Below are the code and all the weights of a small trained network. Each question names an input and a target symbol and asks about switching units off, where a switched-off unit gives its printed mean instead of its output.

import numpy as np


def w(rows, s, z=0):
    codes = np.array(rows[::2]) - 128.0
    scale = np.full(codes.shape[1], s)
    scale[-1] = z or s
    return codes * scale


def f(y):
    return y / 2 * (1 + np.tanh(0.7978845608 * (y + 0.044715 * y**3)))


def softmax(a):
    e = np.exp(a - a.max(-1, keepdims=True))
    return e / e.sum(-1, keepdims=True)


def log_softmax(a):
    a = a - a.max(-1, keepdims=True)
    return a - np.log(np.exp(a).sum(-1, keepdims=True))


def net(x, mask):
    ids = ['ΓΣαβδεζηλ'.index(c) for c in x.split()]
    T = len(ids)
    res = E[ids] + P[:T]
    u = 0
    for l in range(2):
        q, k, v = (res @ M[l].T for M in (Q, K, V))
        z = softmax(np.where(np.tri(T) > 0, q @ k.T / 2**0.5, -1e9)) @ v
        res = res + np.where(mask[u], z, O[l][:, -1]) @ O[l][:, :-1]
        u += 1
        y = f(res @ A[l][:, :-1].T + A[l][:, -1])
        res = res + np.where(mask[u : u + 12], y, B[l][:, -1]) @ B[l][:, :-1]
        u += 12
    return log_softmax(res[-1] @ U[:, :-1].T + U[:, -1])


Q, K, V, O, A, B = {}, {}, {}, {}, {}, {}
E = w([
[153,188,123,163,83,183,160,172,47,121,80,173],'Γ',
[217,48,132,147,195,161,102,4,63,124,163,69],'Σ',
[183,99,86,125,100,174,148,129,76,105,184,136],'α',
[182,187,94,56,76,166,121,159,105,124,146,131],'β',
[112,148,107,70,193,124,120,61,126,106,195,171],'δ',
[137,135,161,61,147,108,109,136,77,36,184,104],'ε',
[117,133,146,78,142,122,156,104,71,135,154,135],'ζ',
[168,203,120,55,86,171,204,110,151,202,55,102],'η',
[109,109,124,102,232,84,171,81,77,159,56,159],'λ',
],0.017)
P = w([
[30,89,95,196,29,64,40,136,186,159,101,90],'0',
[196,251,104,167,96,35,96,81,125,106,126,159],'1',
[95,133,121,193,61,188,60,112,146,127,97,107],'2',
[87,243,62,125,152,103,69,137,78,78,125,74],'3',
[194,120,150,142,125,53,146,48,130,98,160,146],'4',
[52,93,134,153,107,179,88,131,160,109,99,113],'5',
[78,108,64,74,157,125,127,90,86,109,180,39],'6',
[199,141,182,138,142,91,146,109,128,118,133,164],'7',
[56,64,141,103,160,189,90,137,162,106,96,102],'8',
[87,103,70,75,184,186,149,106,75,140,195,61],'9',
[202,68,177,93,177,117,189,83,129,125,182,147],'10',
[91,23,156,81,202,246,76,101,161,172,114,95],'11',
[98,145,116,77,235,225,128,140,84,149,148,93],'12',
[194,124,216,124,229,137,207,155,153,163,161,179],'13',
],0.011)
Q[0] = w([
[103,85,104,168,137,120,99,187,187,148,119,96],'0.h1',
[250,157,165,92,128,81,184,81,90,100,149,219],'0.h1',
],0.023)
K[0] = w([
[167,196,85,185,108,51,127,84,139,121,152,134],'0.h1',
[158,114,178,34,252,227,179,207,133,151,148,162],'0.h1',
],0.015)
V[0] = w([
[23,199,255,99,90,121,113,24,82,183,145,125],'0.h1',
[111,186,210,119,90,131,134,122,172,135,168,46],'0.h1',
],0.0099)
O[0] = w([
[99,115,46,115,160,117,154,151,119,105,112,170,253],'0.h1',
[160,40,75,167,147,167,149,99,90,251,204,147,75],'0.h1',
],0.012,0.0048)
A[0] = w([
[51,147,50,127,191,201,82,117,160,129,125,93,202],'0.n1',
[34,84,99,98,119,121,70,111,130,136,56,89,201],'0.n2',
[150,143,115,92,82,158,147,139,143,68,163,89,211],'0.n3',
[234,155,236,190,99,68,134,126,146,147,179,199,14],'0.n4',
[44,123,134,121,129,184,80,150,112,81,93,106,216],'0.n5',
[173,146,170,111,114,120,191,96,63,143,132,205,80],'0.n6',
[224,126,169,180,176,50,174,187,128,130,215,122,160],'0.n7',
[220,104,118,103,127,62,140,76,91,94,106,123,76],'0.n8',
[131,155,221,165,141,55,146,136,101,218,198,99,89],'0.n9',
[162,136,211,224,75,78,159,107,163,180,210,160,47],'0.n10',
[120,59,96,159,70,233,70,254,212,98,135,101,153],'0.n11',
[48,122,145,167,120,223,58,166,136,168,89,149,1],'0.n12',
],0.007,0.0025)
B[0] = w([
[113,113,202,195,78,148,137,157,88,25,88,87,254],'0.n1',
[226,150,134,158,60,245,97,105,99,161,159,118,208],'0.n2',
[109,102,155,189,201,100,116,71,57,148,77,154,208],'0.n3',
[148,81,133,130,24,215,238,87,97,125,236,106,142],'0.n4',
[143,128,95,82,75,179,121,69,147,213,153,124,214],'0.n5',
[247,118,80,46,192,101,43,141,119,107,147,83,175],'0.n6',
[155,203,102,74,136,139,95,108,87,161,97,165,170],'0.n7',
[130,234,108,115,87,133,140,245,171,144,107,170,252],'0.n8',
[75,105,104,96,91,84,149,254,124,6,101,126,127],'0.n9',
[92,162,182,88,97,48,160,136,98,118,160,106,131],'0.n10',
[24,118,133,75,105,121,123,105,106,160,91,227,152],'0.n11',
[162,96,115,43,96,83,117,134,141,186,119,54,126],'0.n12',
],0.0081,0.006)
Q[1] = w([
[174,138,148,127,140,80,155,154,157,123,150,157],'1.h1',
[79,3,174,170,33,166,86,100,202,167,81,138],'1.h1',
],0.032)
K[1] = w([
[153,206,130,127,192,77,192,130,104,136,144,138],'1.h1',
[137,177,34,227,45,6,66,97,140,133,148,132],'1.h1',
],0.017)
V[1] = w([
[56,115,119,55,103,117,103,155,73,193,96,141],'1.h1',
[72,111,147,102,126,120,25,94,120,56,247,219],'1.h1',
],0.016)
O[1] = w([
[200,154,92,2,97,74,103,235,176,41,162,126,255],'1.h1',
[65,216,133,230,136,171,106,203,106,120,185,229,54],'1.h1',
],0.0082,0.0055)
A[1] = w([
[77,180,241,179,64,136,113,60,97,135,116,104,173],'1.n1',
[17,163,157,197,133,222,113,149,105,185,156,88,83],'1.n2',
[143,130,191,104,166,209,124,103,183,104,75,149,246],'1.n3',
[232,146,121,78,152,71,123,154,168,104,125,189,150],'1.n4',
[5,89,154,178,74,124,86,84,111,121,63,35,89],'1.n5',
[83,188,162,172,153,222,79,174,98,162,141,150,122],'1.n6',
[199,154,240,183,127,15,212,67,158,65,102,209,72],'1.n7',
[104,125,49,154,226,123,97,255,247,116,108,167,2],'1.n8',
[90,193,170,142,123,198,90,234,127,125,158,119,203],'1.n9',
[136,138,123,119,99,182,175,211,137,51,154,128,179],'1.n10',
[68,43,112,138,152,82,62,241,151,121,35,145,140],'1.n11',
[169,171,218,138,59,96,173,159,59,126,201,151,24],'1.n12',
],0.0081,0.0045)
B[1] = w([
[92,46,66,95,104,135,145,154,107,102,133,131,191],'1.n1',
[192,194,103,148,126,126,94,164,146,108,8,115,199],'1.n2',
[113,150,102,156,108,113,123,134,120,127,138,164,180],'1.n3',
[82,116,154,185,123,154,160,140,147,111,155,155,251],'1.n4',
[142,145,212,93,160,156,142,134,130,144,175,123,186],'1.n5',
[114,99,177,129,116,68,139,63,173,142,165,71,201],'1.n6',
[160,133,178,157,110,94,88,149,114,182,118,112,146],'1.n7',
[124,106,174,32,159,138,85,152,96,140,98,108,190],'1.n8',
[115,120,40,149,134,146,169,134,142,115,187,152,214],'1.n9',
[145,137,146,154,121,77,99,105,90,197,89,130,210],'1.n10',
[168,154,138,169,157,127,156,88,122,116,117,84,143],'1.n11',
[122,146,159,97,157,175,125,103,169,92,82,106,170],'1.n12',
],0.015,0.024)
U = w([
[173,159,174,139,69,53,125,144,124,109,111,152,111],'Γ',
[62,117,140,148,119,177,98,155,109,153,80,47,113],'Σ',
[45,146,117,143,97,144,114,111,127,158,169,75,153],'α',
[158,131,71,90,150,132,84,207,128,106,90,181,194],'β',
[122,139,61,146,109,138,107,147,143,102,98,120,40],'δ',
[209,165,103,76,161,75,65,118,161,156,93,129,61],'ε',
[138,128,54,148,68,110,101,94,33,173,136,142,254],'ζ',
[187,89,73,80,136,100,136,137,163,110,103,152,46],'η',
[253,233,123,45,76,156,104,59,100,90,142,174,139],'λ',
],0.0055,0.0038)

Each question gives the input, a string of symbols that net reads in full, and the target symbol t.
The units are the heads (2 rows each of Q, K, V and O) and the neurons (one row each of A and B). Each row of codes is followed by its name. A weight is (code - 128) times the scale printed after its matrix; where a second scale follows, it is the last column's (O, A, B and U).
mask holds one flag per unit, layer by layer, with each layer's heads first. A switched-off unit (its flag False) gives its mean, the last column of its rows in O or B, instead of its output. The means were averaged over made-up inputs and are rounded, as every weight is.
A unit's drop is (log p(t) with every unit on - log p(t) with that unit switched off) / (log p(t) with every unit on - log p(t) with every unit switched off).
The circuit of an input: a set's keep is (log p(t) with only the set's units on - log p(t) with every unit switched off) / (log p(t) with every unit on - log p(t) with every unit switched off). Starting from the 12 units with the biggest drops (on a tie, the unit counted first), units are removed one at a time, each time the one whose removal leaves the highest keep (on an exact tie, the one counted first), for as long as the keep stays at least 0.8.
circuit, biggest first: the units of the circuit, biggest drop first
unit that matters most: the unit with the biggest drop
k most important neurons: the k neurons with the biggest drops, biggest first
k most important neurons of layer l: the k neurons of layer l with the biggest drops, biggest first
input ε λ α Σ ζ λ Σ Γ Σ λ Σ Σ η, target Σ: circuit, biggest first : (1.h1; 0.n1)
input λ β Σ ζ Γ ζ β δ ζ Σ β, target β: circuit, biggest first : (1.n6; 1.h1)
input Σ Σ Σ β λ λ ζ α α η λ Σ β ε, target α: circuit, biggest first : (1.h1; 1.n6)
input λ α ε Σ Σ δ ζ ζ δ Σ η Σ, target λ: unit that matters most : 0.n2
input λ Σ α α, target α: 2 most important neurons : (0.n11; 1.n9)
input ε β Σ Σ Σ Σ α β Σ ζ Σ Σ, target ε: circuit, biggest first : (1.h1; 1.n6; 1.n2; 1.n4)
input Σ β Σ Σ η ε β, target ε: 3 most important neurons : (1.n6; 1.n2; 1.n4)
input Σ β Σ Σ α β Γ β Σ Σ β β, target Σ: circuit, biggest first : (1.h1; 1.n9; 0.n2; 0.n8)
input β ζ δ η α η Σ β ζ Σ η Σ Σ, target Σ: 3 most important neurons : (1.n1; 1.n2; 1.n5)
input Γ Σ Σ Σ Σ Σ ε λ β ζ β Σ α, target Σ: 4 most important neurons : (1.n1; 1.n2; 1.n5; 1.n9)
input α η Σ η β Σ Σ Σ δ ζ, target δ: 3 most important neurons : (1.n2; 1.n9; 1.n6)
input Σ Σ Σ ε β β β, target β: circuit, biggest first : (1.h1; 0.n11)
input λ ε ζ β Σ Σ Σ, target Σ: 2 most important neurons of layer 0 : (0.n1; 0.n2)
input ε β Σ η λ β Σ Σ Σ β Σ η Γ α, target η: most important neuron : (1.n4)
input Σ η α Σ Γ Σ ζ, target Σ: circuit, biggest first : (1.h1; 1.n2; 1.n9)
input Σ Σ Σ λ λ Σ η Σ Σ Σ β α, target Σ: circuit, biggest first : (1.h1; 1.n9; 0.n2)
input ε η λ α, target λ: 2 most important neurons of layer 0 : (0.n5; 0.n1)
input β β λ, target β: 3 most important neurons : (0.n11; 1.n8; 1.n6)
input α β λ α β λ ζ, target λ: 2 most important neurons : (1.n4; 0.n2)
input ζ β ζ β Σ α ζ δ, target β: most important neuron : (1.n6)
input β Σ η Σ η Σ Σ Σ λ ε Σ Σ λ δ, target Γ: circuit, biggest first : (0.h1; 1.n7)
input λ Σ Σ η β α Σ Σ Σ Σ η Σ ε ζ, target β: circuit, biggest first : (1.n6; 0.n9)
input Γ Σ β λ β ζ λ β ε Σ Σ β Σ, target β: 4 most important neurons : (0.n11; 1.n6; 1.n8; 1.n9)
input Σ β ε, target Σ: 2 most important neurons of layer 1 : (1.n1; 1.n2)
input Σ β Σ Σ Γ ε η, target ε: 4 most important neurons : (1.n6; 1.n2; 1.n4; 0.n5)
input Σ λ Σ Σ β δ λ Σ η Σ δ Σ ζ, target Σ: circuit, biggest first : (1.h1; 1.n9; 0.n1)
input Σ Σ β Σ λ, target Γ: most important neuron of layer 0 : (0.n8)
input Γ β β Σ β Σ Σ ζ Γ Σ β ε, target Γ: 2 most important neurons of layer 0 : (0.n11; 0.n12)
input λ λ ε Σ λ α Γ λ δ η, target δ: 2 most important neurons of layer 1 : (1.n2; 1.n9)
input ε η λ β, target λ: 2 most important neurons : (1.n4; 0.n5)
